Below is a small trained network, with its code and all its weights. Each question gives an input and a class and asks what happens when units are switched off, that is, made to give their printed mean instead of their output.

import numpy as np


def w(rows, s, z=0):
    codes = np.array(rows[::2]) - 128.0
    scale = np.full(codes.shape[1], s)
    scale[-1] = z or s
    return codes * scale


def f(y):
    return np.maximum(y, 0)


def log_softmax(a):
    a = a - a.max(-1, keepdims=True)
    return a - np.log(np.exp(a).sum(-1, keepdims=True))


def net(x, mask):
    res = np.array(x, float).reshape(1, 6) / 4 @ E
    y = f(res @ A[0][:, :-1].T + A[0][:, -1])
    res = res + np.where(mask, y, B[0][:, -1]) @ B[0][:, :-1]
    return log_softmax(res[-1] @ U[:, :-1].T + U[:, -1])


A, B = {}, {}
E = w([
[73,106,98,98,128,39,164,103,116,95,179,38],'x0',
[245,2,166,98,131,185,202,56,107,38,107,126],'x1',
[73,169,135,205,136,106,200,121,98,115,236,204],'x2',
[142,190,75,107,178,94,115,99,200,67,112,136],'x3',
[106,95,128,137,124,122,148,154,186,144,120,131],'x4',
[104,87,125,174,128,129,92,141,155,45,109,108],'x5',
],0.0087)
A[0] = w([
[178,88,89,94,165,61,114,108,54,187,75,62,149],'neuron 0',
[122,79,82,110,142,150,195,72,145,104,205,25,245],'neuron 1',
[104,148,92,142,104,65,92,218,147,72,83,2,188],'neuron 2',
[116,133,120,211,93,139,151,123,47,83,225,154,78],'neuron 3',
[170,155,165,159,153,170,96,107,133,71,94,189,254],'neuron 4',
[217,156,87,120,187,152,115,113,170,165,59,129,76],'neuron 5',
[91,173,214,173,162,117,151,167,105,91,175,175,137],'neuron 6',
[149,143,175,147,193,181,159,116,165,112,62,136,218],'neuron 7',
[132,49,137,115,71,160,168,143,124,16,140,100,200],'neuron 8',
[168,143,99,113,192,209,120,105,130,90,89,226,205],'neuron 9',
[198,55,106,228,52,123,110,119,119,160,104,96,110],'neuron 10',
],0.0066,0.002)
B[0] = w([
[77,108,105,140,90,151,167,144,180,120,162,130,208],'neuron 0',
[130,63,145,123,214,73,151,123,124,82,44,126,232],'neuron 1',
[129,148,75,113,178,165,109,69,143,160,208,133,243],'neuron 2',
[175,148,74,94,161,122,102,79,171,179,189,161,236],'neuron 3',
[78,142,111,97,166,50,114,94,179,119,172,81,240],'neuron 4',
[58,178,93,125,214,142,64,165,180,95,143,153,219],'neuron 5',
[109,188,51,132,109,212,78,139,138,178,111,159,227],'neuron 6',
[169,185,101,161,153,94,107,84,147,94,115,93,218],'neuron 7',
[134,74,173,119,147,81,133,23,82,122,81,85,250],'neuron 8',
[121,235,117,2,133,157,107,71,143,88,203,102,254],'neuron 9',
[118,105,111,104,156,131,179,107,145,89,128,111,185],'neuron 10',
],0.0088,0.007)
U = w([
[135,228,88,79,147,154,91,133,134,155,201,138,237],'0',
[128,183,155,166,52,161,139,254,95,200,64,156,2],'1',
[134,49,182,99,141,65,212,95,74,103,83,94,106],'2',
],0.0079,0.0014)

Each question gives the input, the list of numbers given to net, and the class t.
The units are the neurons (one row each of A and B). Each row of codes is followed by its name. A weight is (code - 128) times the scale printed after its matrix; where a second scale follows, it is the last column's (A, B and U).
mask holds one flag per neuron, in row order. A switched-off neuron (its flag False) gives its mean, the last column of its row in B, instead of its output. The means were averaged over made-up inputs and are rounded, as every weight is.
A unit's drop is (log p(t) with every unit on - log p(t) with that unit switched off) / (log p(t) with every unit on - log p(t) with every unit switched off).
The circuit of an input: a set's keep is (log p(t) with only the set's units on - log p(t) with every unit switched off) / (log p(t) with every unit on - log p(t) with every unit switched off). Starting from all 11 units, units are removed one at a time, each time the one whose removal leaves the highest keep (on an exact tie, the one counted first), for as long as the keep stays at least 0.8.
circuit, biggest first: the units of the circuit, biggest drop first
top k neurons: the k neurons with the biggest drops, biggest first
drop when u is switched off: that unit's drop, to one decimal
input [-5,-6,-1,-7,1,6], class 1: circuit, biggest first -> (neuron 9; neuron 3)
input [-3,-7,4,-5,4,-4], class 1: circuit, biggest first -> (neuron 9; neuron 2; neuron 4)
input [6,1,2,6,-8,3], class 2: circuit, biggest first -> (neuron 1; neuron 9)
input [8,2,-7,8,5,-7], class 2: circuit, biggest first -> (neuron 1)
input [-2,-3,1,-5,1,-2], class 1: circuit, biggest first -> (neuron 9; neuron 2; neuron 4)
input [8,1,-8,6,1,-2], class 2: top 3 neurons -> (neuron 1; neuron 9; neuron 6)
input [4,-1,-6,-4,6,-3], class 2: top 2 neurons -> (neuron 9; neuron 6)
input [7,2,6,5,-8,0], class 2: top 2 neurons -> (neuron 1; neuron 9)
input [2,5,3,6,2,-6], class 2: drop when neuron 1 is switched off -> 0.1
input [6,3,0,-3,5,-6], class 2: drop when neuron 7 is switched off -> 0.0
input [-8,-4,2,-8,8,-5], class 1: drop when neuron 9 is switched off -> 0.1
